Below are the code and all the weights of a small trained network. Each question names an input and a target symbol and asks about switching units off, where a switched-off unit gives its printed mean instead of its output.

import numpy as np


def w(rows, s, z=0):
    codes = np.array(rows[::2]) - 128.0
    scale = np.full(codes.shape[1], s)
    scale[-1] = z or s
    return codes * scale


def norm(h):
    return h / np.sqrt((h * h).mean(-1, keepdims=True) + 1e-5)


def f(y):
    return y / 2 * (1 + np.tanh(0.7978845608 * (y + 0.044715 * y**3)))


def softmax(a):
    e = np.exp(a - a.max(-1, keepdims=True))
    return e / e.sum(-1, keepdims=True)


def log_softmax(a):
    a = a - a.max(-1, keepdims=True)
    return a - np.log(np.exp(a).sum(-1, keepdims=True))


def net(x, mask):
    ids = ['ΓΔΞΣαβζηθλμπψω'.index(c) for c in x.split()]
    T = len(ids)
    res = E[ids] + P[:T]
    r = norm(res)
    for j in range(2):
        rows = slice(4 * j, 4 * j + 4)
        q, k, v = (r @ M[0][rows].T for M in (Q, K, V))
        z = softmax(np.where(np.tri(T) > 0, q @ k.T / 4**0.5, -1e9)) @ v
        o = O[0][rows]
        res = res + np.where(mask[j], z, o[:, -1]) @ o[:, :-1]
    y = f(norm(res) @ A[0][:, :-1].T + A[0][:, -1])
    res = res + np.where(mask[2:26], y, B[0][:, -1]) @ B[0][:, :-1]
    return log_softmax(norm(res)[-1] @ U[:, :-1].T + U[:, -1])


Q, K, V, O, A, B = {}, {}, {}, {}, {}, {}
E = w([
[107,114,107,91,130,206,219,121,132],'Γ',
[165,101,104,183,133,19,99,79,139],'Δ',
[206,9,116,148,131,118,158,170,212],'Ξ',
[102,29,114,104,30,192,174,121,116],'Σ',
[199,140,58,133,204,83,163,173,151],'α',
[112,121,194,135,80,120,74,101,52],'β',
[81,27,77,188,137,167,215,220,83],'ζ',
[91,211,210,152,154,88,106,53,95],'η',
[141,220,153,114,171,140,128,180,76],'θ',
[167,82,138,194,75,119,95,207,82],'λ',
[191,187,35,118,40,172,203,145,156],'μ',
[226,103,192,36,205,112,94,106,220],'π',
[117,29,119,164,197,76,189,72,216],'ψ',
[233,200,203,129,59,134,90,104,225],'ω',
],0.014)
P = w([
[165,147,41,62,123,98,127,77,34],'0',
[121,183,102,57,70,61,172,141,108],'1',
[74,197,64,88,105,139,108,165,183],'2',
[130,158,45,119,145,165,95,92,118],'3',
[192,115,145,131,105,98,215,76,63],'4',
[68,173,154,75,76,45,178,197,208],'5',
[58,172,82,154,155,191,63,146,226],'6',
[170,124,135,203,141,190,158,51,105],'7',
[163,115,221,116,157,90,218,146,146],'8',
[146,197,183,99,145,175,103,228,248],'9',
],0.012)
Q[0] = w([
[122,100,19,128,156,184,16,62,97],'head 0',
[40,164,118,50,90,103,75,201,207],'head 0',
[120,133,145,59,83,18,197,145,82],'head 0',
[56,140,136,124,113,90,118,207,214],'head 0',
[25,143,126,111,96,105,75,225,255],'head 1',
[173,129,200,189,113,155,203,147,128],'head 1',
[63,128,127,106,107,82,155,172,170],'head 1',
[165,105,45,176,191,255,23,55,126],'head 1',
],0.021)
K[0] = w([
[132,118,156,59,73,24,209,140,56],'head 0',
[215,115,100,171,146,173,140,62,79],'head 0',
[82,112,56,104,142,169,16,116,127],'head 0',
[154,113,145,176,176,190,122,80,73],'head 0',
[219,106,148,178,169,207,194,51,82],'head 1',
[81,139,155,167,145,171,131,143,220],'head 1',
[178,129,110,185,149,181,100,81,80],'head 1',
[141,112,216,74,66,4,247,194,95],'head 1',
],0.022)
V[0] = w([
[132,99,157,26,173,236,167,194,120],'head 0',
[77,67,115,99,37,148,154,33,185],'head 0',
[176,147,183,92,145,121,102,161,120],'head 0',
[128,189,100,184,97,145,186,170,162],'head 0',
[116,154,181,110,193,112,145,53,219],'head 1',
[253,127,70,136,82,127,115,150,185],'head 1',
[113,158,57,112,214,105,224,105,134],'head 1',
[134,75,104,190,167,95,161,195,162],'head 1',
],0.021)
O[0] = w([
[116,186,27,79,131,227,93,111,118,87],'head 0',
[38,204,59,194,100,44,146,146,141,145],'head 0',
[127,141,165,82,78,191,168,112,101,120],'head 0',
[98,127,168,106,238,108,94,150,161,153],'head 0',
[94,110,126,41,17,113,171,119,163,133],'head 1',
[137,159,115,113,202,126,253,76,201,252],'head 1',
[181,132,79,20,132,44,73,115,136,234],'head 1',
[202,102,97,163,150,120,131,198,192,110],'head 1',
],0.015,0.012)
A[0] = w([
[103,116,161,200,153,127,113,132,140,147],'neuron 0',
[164,173,105,111,146,147,147,160,149,57],'neuron 1',
[54,114,170,32,126,131,30,134,115,150],'neuron 2',
[120,121,100,157,65,129,193,202,95,230],'neuron 3',
[186,195,80,148,74,95,95,109,103,95],'neuron 4',
[146,115,185,88,134,111,101,104,194,204],'neuron 5',
[148,85,133,114,129,200,28,125,131,68],'neuron 6',
[146,66,159,131,172,115,203,153,112,155],'neuron 7',
[163,107,132,177,176,198,186,87,125,179],'neuron 8',
[102,143,45,82,121,195,133,144,157,213],'neuron 9',
[99,122,91,167,129,84,162,105,173,208],'neuron 10',
[88,202,151,210,78,116,64,71,190,202],'neuron 11',
[72,25,108,144,106,173,147,53,63,213],'neuron 12',
[81,82,145,90,51,103,128,136,101,178],'neuron 13',
[134,134,105,61,118,88,78,130,148,53],'neuron 14',
[180,5,125,134,92,156,107,117,138,125],'neuron 15',
[154,126,155,185,128,158,75,144,136,95],'neuron 16',
[111,184,202,106,130,212,88,118,160,87],'neuron 17',
[80,142,184,161,84,180,142,161,68,135],'neuron 18',
[84,135,136,130,175,182,101,163,138,115],'neuron 19',
[105,82,101,190,198,82,139,152,124,252],'neuron 20',
[95,128,118,97,107,86,89,158,84,113],'neuron 21',
[144,162,133,91,120,115,131,194,147,146],'neuron 22',
[134,93,143,139,163,107,123,124,122,85],'neuron 23',
],0.018,0.0031)
B[0] = w([
[134,154,81,175,162,132,178,45,101,178],'neuron 0',
[101,105,147,121,170,87,96,187,182,177],'neuron 1',
[118,236,201,109,168,207,117,212,205,205],'neuron 2',
[140,142,134,112,179,94,149,63,101,182],'neuron 3',
[60,160,119,99,145,149,117,102,62,182],'neuron 4',
[155,128,101,159,99,84,213,132,84,222],'neuron 5',
[144,160,139,72,79,60,158,210,58,177],'neuron 6',
[149,151,183,132,218,156,131,110,124,210],'neuron 7',
[25,193,165,70,159,141,89,141,148,214],'neuron 8',
[212,163,117,164,145,119,164,89,199,204],'neuron 9',
[85,160,141,66,133,103,163,223,84,241],'neuron 10',
[133,72,117,155,179,147,237,172,153,180],'neuron 11',
[129,178,87,120,167,55,54,105,96,206],'neuron 12',
[176,226,178,146,95,89,82,120,164,220],'neuron 13',
[61,92,81,88,194,169,177,98,113,213],'neuron 14',
[57,199,141,96,185,130,134,93,85,168],'neuron 15',
[166,145,93,187,165,97,99,93,160,156],'neuron 16',
[149,113,124,92,63,121,206,227,127,166],'neuron 17',
[106,63,91,146,214,3,119,97,213,187],'neuron 18',
[191,152,113,127,78,98,131,158,122,157],'neuron 19',
[209,222,148,92,18,131,116,118,111,247],'neuron 20',
[94,188,155,112,167,141,95,146,178,174],'neuron 21',
[117,86,99,93,176,124,154,121,137,172],'neuron 22',
[171,134,118,136,106,148,122,83,126,153],'neuron 23',
],0.022,0.011)
U = w([
[149,232,109,81,171,41,131,58,56,233],'Γ',
[157,139,127,159,106,102,157,199,246,233],'Δ',
[215,108,174,174,66,42,188,153,114,98],'Ξ',
[7,103,196,124,115,131,212,84,121,56],'Σ',
[221,124,59,164,108,81,44,162,106,108],'α',
[191,172,173,212,160,197,117,86,143,42],'β',
[102,81,100,186,146,39,90,41,73,120],'ζ',
[35,145,41,105,153,183,49,103,162,75],'η',
[87,175,195,135,58,56,17,111,176,50],'θ',
[143,115,156,69,86,169,113,190,8,132],'λ',
[178,161,88,116,20,135,142,9,156,63],'μ',
[187,7,122,58,197,114,121,73,131,70],'π',
[116,203,34,218,80,123,188,167,38,2],'ψ',
[61,66,45,68,43,1,109,161,107,82],'ω',
],0.006,0.0043)

Each question gives the input, a string of symbols that net reads in full, and the target symbol t.
The units are the heads (4 rows each of Q, K, V and O) and the neurons (one row each of A and B). Each row of codes is followed by its name. A weight is (code - 128) times the scale printed after its matrix; where a second scale follows, it is the last column's (O, A, B and U).
mask holds one flag per unit, heads first, then neurons. A switched-off unit (its flag False) gives its mean, the last column of its rows in O or B, instead of its output. The means were averaged over made-up inputs and are rounded, as every weight is.
A unit's drop is (log p(t) with every unit on - log p(t) with that unit switched off) / (log p(t) with every unit on - log p(t) with every unit switched off).
The circuit of an input: a set's keep is (log p(t) with only the set's units on - log p(t) with every unit switched off) / (log p(t) with every unit on - log p(t) with every unit switched off). Starting from the 12 units with the biggest drops (on a tie, the unit counted first), units are removed one at a time, each time the one whose removal leaves the highest keep (on an exact tie, the one counted first), for as long as the keep stays at least 0.8.
circuit, biggest first: the units of the circuit, biggest drop first
unit that matters most: the unit with the biggest drop
top k neurons: the k neurons with the biggest drops, biggest first
which heads matter: for each layer, one digit per head in row order, 1 if its drop is at least 0.15 and else 0, layers parted by /
drop of u: that unit's drop, to one decimal
input ζ β Ξ ω ζ, target Δ: circuit, biggest first => (head 1)
input ψ ω θ θ ω, target λ: circuit, biggest first => (head 0; head 1; neuron 17)
input ζ Γ ζ Ξ Δ ω π α, target Σ: circuit, biggest first => (head 1; neuron 20)
input Ξ β Σ Σ, target ζ: circuit, biggest first => (head 1; neuron 18)
input Γ ω Ξ Σ Δ ω π β ω, target μ: circuit, biggest first => (head 0; head 1; neuron 10)
input ω λ ψ Ξ Δ μ Δ, target Ξ: circuit, biggest first => (head 0; neuron 8)
input α λ ψ π, target β: which heads matter => 01
input ω μ η Δ π π ζ θ, target μ: which heads matter => 11
input Δ Γ θ Ξ η θ Δ β, target λ: which heads matter => 10
input θ μ Γ μ μ, target η: which heads matter => 11
input Σ θ η Δ β, target θ: which heads matter => 01
input μ α Ξ μ θ Δ ω β α, target Σ: which heads matter => 01
input Γ ω Σ π ω μ, target μ: which heads matter => 10
input β π π π Σ Γ Γ α θ ω, target π: which heads matter => 11
input ψ α π Σ π π Σ ω ω, target ψ: unit that matters most => head 0
input Σ Ξ ζ α, target Δ: which heads matter => 01
input ω β Δ θ Γ λ, target λ: which heads matter => 10
input ζ θ Ξ ω Ξ θ, target Σ: which heads matter => 01
input π μ α ψ Ξ, target π: which heads matter => 11
input Σ π θ, target ψ: top neuron => (neuron 11)
input π ζ ζ ω ω π ω ω β θ, target Σ: drop of neuron 10 => 0.0
input ω Δ Ξ Γ π η Γ β, target θ: drop of neuron 13 => 0.1
input Δ π π η, target μ: drop of neuron 10 => 0.1
